Below is a small trained network, with its code and all its weights. Each question gives an input and a class and asks what happens when units are switched off, that is, made to give their printed mean instead of their output.

import numpy as np


def w(rows, s, z=0):
    codes = np.array(rows[::2]) - 128.0
    scale = np.full(codes.shape[1], s)
    scale[-1] = z or s
    return codes * scale


def norm(h):
    return h / np.sqrt((h * h).mean(-1, keepdims=True) + 1e-5)


def f(y):
    return np.maximum(y, 0)


def log_softmax(a):
    a = a - a.max(-1, keepdims=True)
    return a - np.log(np.exp(a).sum(-1, keepdims=True))


def net(x, mask):
    res = np.array(x, float).reshape(1, 3) / 4 @ E
    u = 0
    for l in range(2):
        y = f(norm(res) @ A[l][:, :-1].T + A[l][:, -1])
        res = res + np.where(mask[u : u + 14], y, B[l][:, -1]) @ B[l][:, :-1]
        u += 14
    return log_softmax(norm(res)[-1] @ U[:, :-1].T + U[:, -1])


A, B = {}, {}
E = w([
[4,108,108],'x0',
[138,31,47],'x1',
[110,70,245],'x2',
],0.0043)
A[0] = w([
[38,184,2,54],'0.n1',
[101,40,123,28],'0.n2',
[130,162,29,28],'0.n3',
[131,136,99,79],'0.n4',
[28,88,122,68],'0.n5',
[75,176,179,64],'0.n6',
[133,138,86,53],'0.n7',
[210,115,100,149],'0.n8',
[78,136,54,131],'0.n9',
[140,175,188,86],'0.n10',
[203,135,116,26],'0.n11',
[167,28,66,1],'0.n12',
[56,113,124,170],'0.n13',
[57,124,179,163],'0.n14',
],0.013,0.0019)
B[0] = w([
[174,2,136,253],'0.n1',
[107,69,78,184],'0.n2',
[241,155,142,208],'0.n3',
[158,140,129,149],'0.n4',
[193,136,60,213],'0.n5',
[86,136,187,192],'0.n6',
[170,145,129,158],'0.n7',
[86,159,68,199],'0.n8',
[147,89,89,205],'0.n9',
[135,203,138,195],'0.n10',
[120,150,75,177],'0.n11',
[35,140,166,208],'0.n12',
[164,147,77,196],'0.n13',
[185,116,200,207],'0.n14',
],0.033,0.0068)
A[1] = w([
[107,169,121,85],'1.n1',
[142,127,212,9],'1.n2',
[113,173,117,20],'1.n3',
[171,77,108,2],'1.n4',
[168,116,92,52],'1.n5',
[192,36,105,45],'1.n6',
[55,164,181,90],'1.n7',
[127,133,135,91],'1.n8',
[131,113,141,129],'1.n9',
[147,54,137,38],'1.n10',
[145,129,201,38],'1.n11',
[122,169,102,36],'1.n12',
[1,41,186,127],'1.n13',
[143,101,139,113],'1.n14',
],0.015,0.0026)
B[1] = w([
[144,160,95,155],'1.n1',
[103,167,203,162],'1.n2',
[148,163,95,149],'1.n3',
[167,66,134,197],'1.n4',
[103,93,137,182],'1.n5',
[194,24,127,255],'1.n6',
[158,50,114,169],'1.n7',
[128,121,130,130],'1.n8',
[134,133,112,140],'1.n9',
[185,121,88,185],'1.n10',
[102,155,190,161],'1.n11',
[131,170,97,150],'1.n12',
[2,104,137,155],'1.n13',
[138,122,101,157],'1.n14',
],0.044,0.0092)
U = w([
[7,101,92,125],'0',
[100,132,136,2],'1',
[136,189,233,146],'2',
[200,46,111,187],'3',
[142,222,50,147],'4',
],0.018,0.0083)

Each question gives the input, the list of numbers given to net, and the class t.
The units are the neurons (one row each of A and B). Each row of codes is followed by its name. A weight is (code - 128) times the scale printed after its matrix; where a second scale follows, it is the last column's (A, B and U).
mask holds one flag per neuron, layer by layer. A switched-off neuron (its flag False) gives its mean, the last column of its row in B, instead of its output. The means were averaged over made-up inputs and are rounded, as every weight is.
A unit's drop is (log p(t) with every unit on - log p(t) with that unit switched off) / (log p(t) with every unit on - log p(t) with every unit switched off).
The circuit of an input: a set's keep is (log p(t) with only the set's units on - log p(t) with every unit switched off) / (log p(t) with every unit on - log p(t) with every unit switched off). Starting from the 12 units with the biggest drops (on a tie, the unit counted first), units are removed one at a time, each time the one whose removal leaves the highest keep (on an exact tie, the one counted first), for as long as the keep stays at least 0.8.
units of the circuit, in order: the units of the circuit, biggest drop first
unit that matters most: the unit with the biggest drop
top k neurons: the k neurons with the biggest drops, biggest first
drop when u is switched off: that unit's drop, to one decimal
input [-2,6,-2], class 0: top 3 neurons	0.n12; 0.n5; 0.n8
input [-6,-8,-8], class 4: top 2 neurons	0.n1; 1.n6
input [-4,2,8], class 0: units of the circuit, in order	0.n3; 0.n5; 1.n13
input [1,4,1], class 0: units of the circuit, in order	0.n12; 1.n13
input [-1,1,0], class 0: units of the circuit, in order	0.n12; 1.n13
input [0,3,2], class 0: unit that matters most	0.n12
input [-6,5,-5], class 4: top 2 neurons	0.n1; 1.n6
input [-5,3,5], class 0: top 2 neurons	0.n3; 0.n5
input [-5,-1,8], class 2: drop when 0.n1 is switched off	0.1
input [-2,1,4], class 0: drop when 1.n6 is switched off	0.1
input [4,-7,-1], class 2: drop when 0.n6 is switched off	0.2
input [1,8,2], class 0: drop when 0.n12 is switched off	0.7
